Below is a small trained network, with its code and all its weights. Each question gives an input and a target symbol and asks what happens when units are switched off, that is, made to give their printed mean instead of their output.

import numpy as np


def w(rows, s, z=0):
    codes = np.array(rows[::2]) - 128.0
    scale = np.full(codes.shape[1], s)
    scale[-1] = z or s
    return codes * scale


def norm(h):
    return h / np.sqrt((h * h).mean(-1, keepdims=True) + 1e-5)


def f(y):
    return np.maximum(y, 0)


def softmax(a):
    e = np.exp(a - a.max(-1, keepdims=True))
    return e / e.sum(-1, keepdims=True)


def log_softmax(a):
    a = a - a.max(-1, keepdims=True)
    return a - np.log(np.exp(a).sum(-1, keepdims=True))


def net(x, mask):
    ids = ['ΓΔΞΣΦΩβεζηλμπτψ'.index(c) for c in x.split()]
    T = len(ids)
    res = E[ids] + P[:T]
    u = 0
    for l in range(3):
        q, k, v = (norm(res) @ M[l].T for M in (Q, K, V))
        z = softmax(np.where(np.tri(T) > 0, q @ k.T / 2**0.5, -1e9)) @ v
        res = res + np.where(mask[u], z, O[l][:, -1]) @ O[l][:, :-1]
        u += 1
        y = f(norm(res) @ A[l][:, :-1].T + A[l][:, -1])
        res = res + np.where(mask[u : u + 4], y, B[l][:, -1]) @ B[l][:, :-1]
        u += 4
    return log_softmax(norm(res)[-1] @ U[:, :-1].T + U[:, -1])


Q, K, V, O, A, B = {}, {}, {}, {}, {}, {}
E = w([
[97,95,201,180,98,215,130],'Γ',
[118,150,120,140,128,180,251],'Δ',
[98,149,116,135,147,181,253],'Ξ',
[161,106,130,166,162,125,98],'Σ',
[178,174,63,138,85,110,72],'Φ',
[216,150,90,153,105,117,100],'Ω',
[176,105,117,179,183,112,83],'β',
[140,100,111,197,235,187,223],'ε',
[111,87,171,148,118,96,42],'ζ',
[128,53,179,143,140,143,230],'η',
[147,137,141,126,136,194,250],'λ',
[66,155,148,80,130,107,44],'μ',
[177,174,119,130,94,201,239],'π',
[175,143,77,180,200,140,115],'τ',
[137,119,113,93,150,152,116],'ψ',
],0.0055)
P = w([
[64,92,23,149,37,4,174],'0',
[151,130,85,123,49,135,167],'1',
[165,127,106,107,74,136,142],'2',
[160,110,133,113,119,138,131],'3',
[170,111,139,102,123,139,125],'4',
[172,103,154,110,157,133,116],'5',
[179,102,160,107,170,129,113],'6',
[178,94,171,109,188,125,115],'7',
[178,92,175,101,196,121,125],'8',
],0.0022)
Q[0] = w([
[130,146,156,35,141,121,13],'0.h0',
[74,182,198,4,199,180,64],'0.h0',
],0.0043)
K[0] = w([
[113,73,116,47,102,4,51],'0.h0',
[79,132,48,53,123,56,109],'0.h0',
],0.0037)
V[0] = w([
[75,120,175,78,138,101,12],'0.h0',
[103,172,154,251,118,182,57],'0.h0',
],0.0021)
O[0] = w([
[124,119,253,179,114,66,168,2],'0.h0',
[107,40,153,142,89,30,143,175],'0.h0',
],0.0034,0.0013)
A[0] = w([
[164,123,126,106,103,57,22,254],'0.n0',
[104,12,76,68,117,107,209,92],'0.n1',
[221,96,128,156,96,2,49,172],'0.n2',
[163,97,158,184,148,185,13,233],'0.n3',
],0.0021,0.0006)
B[0] = w([
[154,176,80,211,164,246,207,182],'0.n0',
[253,149,81,182,155,46,68,182],'0.n1',
[192,82,88,8,235,130,164,187],'0.n2',
[162,188,75,119,51,93,189,250],'0.n3',
],0.0034,0.0021)
Q[1] = w([
[147,138,3,152,67,90,142],'1.h0',
[188,148,56,85,195,78,74],'1.h0',
],0.0041)
K[1] = w([
[217,161,79,241,129,216,241],'1.h0',
[253,219,66,100,223,211,178],'1.h0',
],0.003)
V[1] = w([
[155,150,71,106,174,101,106],'1.h0',
[105,195,192,4,221,99,28],'1.h0',
],0.0021)
O[1] = w([
[92,132,70,141,64,174,219,107],'1.h0',
[224,154,174,2,128,151,201,1],'1.h0',
],0.0037,0.0031)
A[1] = w([
[36,142,50,78,179,36,72,212],'1.n0',
[136,66,252,139,76,75,151,135],'1.n1',
[133,19,134,208,131,36,137,254],'1.n2',
[124,183,74,44,164,166,239,145],'1.n3',
],0.0024,0.0005)
B[1] = w([
[138,45,91,168,135,127,161,152],'1.n0',
[254,182,99,80,175,211,142,206],'1.n1',
[154,180,40,62,147,225,134,252],'1.n2',
[204,73,180,111,164,180,55,247],'1.n3',
],0.0044,0.0019)
Q[2] = w([
[254,50,135,48,248,210,70],'2.h0',
[189,126,44,25,164,161,134],'2.h0',
],0.0046)
K[2] = w([
[87,162,214,12,144,76,108],'2.h0',
[207,204,161,2,230,65,118],'2.h0',
],0.0058)
V[2] = w([
[142,104,4,164,115,242,105],'2.h0',
[124,250,181,235,127,161,134],'2.h0',
],0.0033)
O[2] = w([
[154,182,137,79,194,22,188,253],'2.h0',
[254,146,138,57,235,126,57,114],'2.h0',
],0.004,0.0064)
A[2] = w([
[116,195,99,194,125,6,254,173],'2.n0',
[123,134,116,26,146,189,99,253],'2.n1',
[129,162,184,107,70,214,143,248],'2.n2',
[125,60,72,147,127,207,56,183],'2.n3',
],0.0037,0.00058)
B[2] = w([
[83,36,72,2,117,32,177,254],'2.n0',
[183,148,157,196,155,144,110,175],'2.n1',
[112,88,98,85,151,59,130,177],'2.n2',
[80,91,82,166,112,76,63,151],'2.n3',
],0.0052,0.0039)
U = w([
[102,146,158,140,100,132,101,56],'Γ',
[100,157,158,121,112,135,106,18],'Δ',
[11,85,108,192,20,174,170,189],'Ξ',
[104,177,154,122,95,152,102,30],'Σ',
[254,225,184,105,255,150,145,235],'Φ',
[129,139,143,136,89,142,89,59],'Ω',
[87,173,154,122,118,145,114,22],'β',
[99,169,163,135,107,124,120,10],'ε',
[99,175,164,151,101,120,130,12],'ζ',
[105,85,118,205,123,157,46,162],'η',
[118,157,149,147,94,117,96,27],'λ',
[123,54,50,43,160,37,209,254],'μ',
[103,174,159,143,102,122,118,19],'π',
[127,126,144,147,106,158,88,90],'τ',
[118,129,162,169,102,122,110,62],'ψ',
],0.0068,0.0028)

Each question gives the input, a string of symbols that net reads in full, and the target symbol t.
The units are the heads (2 rows each of Q, K, V and O) and the neurons (one row each of A and B). Each row of codes is followed by its name. A weight is (code - 128) times the scale printed after its matrix; where a second scale follows, it is the last column's (O, A, B and U).
mask holds one flag per unit, layer by layer, with each layer's heads first. A switched-off unit (its flag False) gives its mean, the last column of its rows in O or B, instead of its output. The means were averaged over made-up inputs and are rounded, as every weight is.
A unit's drop is (log p(t) with every unit on - log p(t) with that unit switched off) / (log p(t) with every unit on - log p(t) with every unit switched off).
The circuit of an input: a set's keep is (log p(t) with only the set's units on - log p(t) with every unit switched off) / (log p(t) with every unit on - log p(t) with every unit switched off). Starting from the 12 units with the biggest drops (on a tie, the unit counted first), units are removed one at a time, each time the one whose removal leaves the highest keep (on an exact tie, the one counted first), for as long as the keep stays at least 0.8.
units of the circuit, in order: the units of the circuit, biggest drop first
unit that matters most: the unit with the biggest drop
top k neurons: the k neurons with the biggest drops, biggest first
top k neurons in layer l: the k neurons of layer l with the biggest drops, biggest first
drop when u is switched off: that unit's drop, to one decimal
input Γ ε Γ π λ Γ μ, target η: unit that matters most : 2.h0
input ψ Φ λ λ λ ψ Γ Γ μ, target Φ: top 2 neurons : 0.n0; 2.n0
input Γ β ψ Ω μ Ω ζ, target η: units of the circuit, in order : 2.h0; 2.n0
input Γ Γ π π π, target Φ: units of the circuit, in order : 2.h0; 1.n3; 2.n0
input π ε Ω λ Γ Γ Γ ψ Γ, target Φ: units of the circuit, in order : 2.n0; 2.h0
input ζ π λ Γ Δ π η Γ λ, target Φ: units of the circuit, in order : 1.n3; 2.n0
input ψ η η Φ ψ ψ Γ Γ μ, target Φ: units of the circuit, in order : 2.n0; 2.n1
input Γ Σ Γ, target Φ: units of the circuit, in order : 2.h0; 2.n0
input μ Γ ψ ψ Φ Σ ψ, target Ξ: top 2 neurons in layer 1 : 1.n0; 1.n2
input Γ μ ψ Γ Γ β Γ λ π, target η: top 2 neurons : 1.n3; 1.n2
input μ Γ Γ π Γ Ω Γ, target Ξ: top 2 neurons in layer 1 : 1.n1; 1.n0
input ε ζ Γ λ λ π π λ λ, target Φ: top 2 neurons : 1.n3; 2.n0
input Γ Γ Γ μ Σ Σ π Φ Γ, target η: top 2 neurons : 1.n1; 2.n3
input ψ π ψ Ω Γ ε λ μ Δ, target Φ: top 2 neurons : 0.n0; 1.n3
input Γ ε ψ λ Γ Ω Γ ε μ, target η: top 2 neurons : 1.n0; 2.n0
input Γ Γ Γ μ Γ Γ ψ, target η: top neuron : 2.n3
input μ Δ ψ Γ, target Ξ: top 2 neurons : 1.n1; 2.n0
input λ Φ ζ Ω Γ Σ ζ, target Φ: top 2 neurons : 1.n2; 1.n1
input Γ η π Ξ Σ Γ μ ε Γ, target η: top 3 neurons in layer 2 : 2.n0; 2.n3; 2.n2
input Γ Γ ψ Γ μ Γ ψ, target η: top 2 neurons in layer 2 : 2.n3; 2.n0
input ζ Γ Γ ψ ζ, target Φ: top neuron : 1.n1
input Γ ψ Γ β Γ ψ, target Φ: drop when 1.n0 is switched off : 0.0
input Γ ζ Γ λ μ β, target η: drop when 1.n2 is switched off : 0.1
input μ β π, target Ξ: drop when 1.h0 is switched off : 1.1
input η λ ζ Γ λ π Γ ψ ψ, target Φ: drop when 1.n3 is switched off : 1.7
